Here is a tiny trained network, its code and every weight. The questions are about switching its units off for an input and a class, where a switched-off unit gives its printed mean instead of its output.

import numpy as np


def w(rows, s, z=0):
    codes = np.array(rows[::2]) - 128.0
    scale = np.full(codes.shape[1], s)
    scale[-1] = z or s
    return codes * scale


def f(y):
    return y / 2 * (1 + np.tanh(0.7978845608 * (y + 0.044715 * y**3)))


def log_softmax(a):
    a = a - a.max(-1, keepdims=True)
    return a - np.log(np.exp(a).sum(-1, keepdims=True))


def net(x, mask):
    res = np.array(x, float).reshape(1, 7) / 4 @ E
    y = f(res @ A[0][:, :-1].T + A[0][:, -1])
    res = res + np.where(mask, y, B[0][:, -1]) @ B[0][:, :-1]
    return log_softmax(res[-1] @ U[:, :-1].T + U[:, -1])


A, B = {}, {}
E = w([
[130,129,126],'x0',
[129,128,126],'x1',
[129,127,130],'x2',
[31,237,61],'x3',
[93,21,3],'x4',
[14,62,216],'x5',
[129,128,129],'x6',
],0.0046)
A[0] = w([
[2,75,211,49],'N0',
[70,180,92,53],'N1',
[250,192,37,27],'N2',
[128,138,130,103],'N3',
[104,143,119,65],'N4',
[29,214,75,82],'N5',
[140,175,181,122],'N6',
[130,131,128,121],'N7',
[78,180,93,68],'N8',
[131,133,132,111],'N9',
[214,38,173,80],'N10',
[123,124,127,100],'N11',
[106,61,45,129],'N12',
[50,199,80,54],'N13',
[135,112,129,97],'N14',
[108,60,44,124],'N15',
[157,215,230,100],'N16',
[227,179,56,37],'N17',
[101,45,22,140],'N18',
[138,158,163,130],'N19',
[172,150,91,1],'N20',
[71,182,91,61],'N21',
[163,229,247,94],'N22',
[81,108,161,43],'N23',
[139,149,140,85],'N24',
[81,169,98,35],'N25',
[117,93,90,97],'N26',
[193,68,156,84],'N27',
[120,140,119,63],'N28',
[1,74,210,38],'N29',
[120,124,137,58],'N30',
[165,85,148,54],'N31',
[133,116,129,119],'N32',
[112,77,70,123],'N33',
[216,31,175,54],'N34',
[112,72,60,95],'N35',
[131,130,123,100],'N36',
],0.0087,0.00097)
B[0] = w([
[141,121,15,253],'N0',
[167,116,164,152],'N1',
[136,112,4,247],'N2',
[126,126,128,125],'N3',
[138,121,136,122],'N4',
[195,97,199,205],'N5',
[91,137,139,162],'N6',
[127,126,128,127],'N7',
[163,110,158,150],'N8',
[126,128,128,126],'N9',
[196,113,188,224],'N10',
[129,130,128,125],'N11',
[74,155,156,198],'N12',
[184,108,180,178],'N13',
[131,126,135,127],'N14',
[70,153,152,198],'N15',
[49,153,160,229],'N16',
[133,118,37,211],'N17',
[53,165,164,230],'N18',
[107,130,138,145],'N19',
[127,123,94,136],'N20',
[167,113,163,154],'N21',
[33,165,166,254],'N22',
[128,127,95,144],'N23',
[118,131,126,127],'N24',
[158,120,156,138],'N25',
[107,142,137,143],'N26',
[170,111,163,180],'N27',
[133,122,131,120],'N28',
[143,122,16,252],'N29',
[128,126,124,121],'N30',
[153,119,152,146],'N31',
[131,128,133,129],'N32',
[94,150,144,167],'N33',
[198,106,193,228],'N34',
[84,147,146,173],'N35',
[129,129,126,124],'N36',
],0.037,0.0035)
U = w([
[10,180,177,165],'0',
[165,109,1,205],'1',
[241,96,219,3],'2',
],0.0053,0.00043)

Each question gives the input, the list of numbers given to net, and the class t.
The units are the neurons (one row each of A and B). Each row of codes is followed by its name. A weight is (code - 128) times the scale printed after its matrix; where a second scale follows, it is the last column's (A, B and U).
mask holds one flag per neuron, in row order. A switched-off neuron (its flag False) gives its mean, the last column of its row in B, instead of its output. The means were averaged over made-up inputs and are rounded, as every weight is.
A unit's drop is (log p(t) with every unit on - log p(t) with that unit switched off) / (log p(t) with every unit on - log p(t) with every unit switched off).
most important unit: the unit with the biggest drop
top k neurons: the k neurons with the biggest drops, biggest first
drop when u is switched off: that unit's drop, to one decimal
input [-4,-1,7,-4,4,-2,3], class 0: top 2 neurons : (N5; N18)
input [7,-5,-1,-7,7,0,7], class 0: most important unit : N18
input [-6,6,-1,6,-2,5,-2], class 2: top 2 neurons : (N5; N2)
input [3,-8,8,8,-3,-7,2], class 2: top 2 neurons : (N5; N13)
input [-4,8,5,8,-7,6,1], class 2: top 2 neurons : (N5; N13)
input [7,-8,-3,7,6,4,-7], class 2: top 3 neurons : (N5; N13; N22)
input [-5,1,-8,6,5,-5,6], class 2: top 3 neurons : (N5; N13; N22)
input [-8,2,-3,-8,7,-1,0], class 2: top 4 neurons : (N34; N10; N22; N27)
input [-7,-7,-1,-7,-5,8,-6], class 1: top 2 neurons : (N0; N29)
input [-5,-8,0,-4,2,5,3], class 1: drop when N29 is switched off : 0.2
input [-2,8,0,-4,-4,7,-3], class 1: drop when N24 is switched off : 0.0
input [-4,2,2,-2,-4,5,-7], class 1: drop when N12 is switched off : 0.2
input [-5,-7,-1,6,3,-4,-8], class 2: drop when N5 is switched off : 0.1
input [0,-3,1,1,7,-6,0], class 0: top neuron : (N18)
input [-8,3,-8,8,-5,8,-1], class 1: top 2 neurons : (N0; N29)
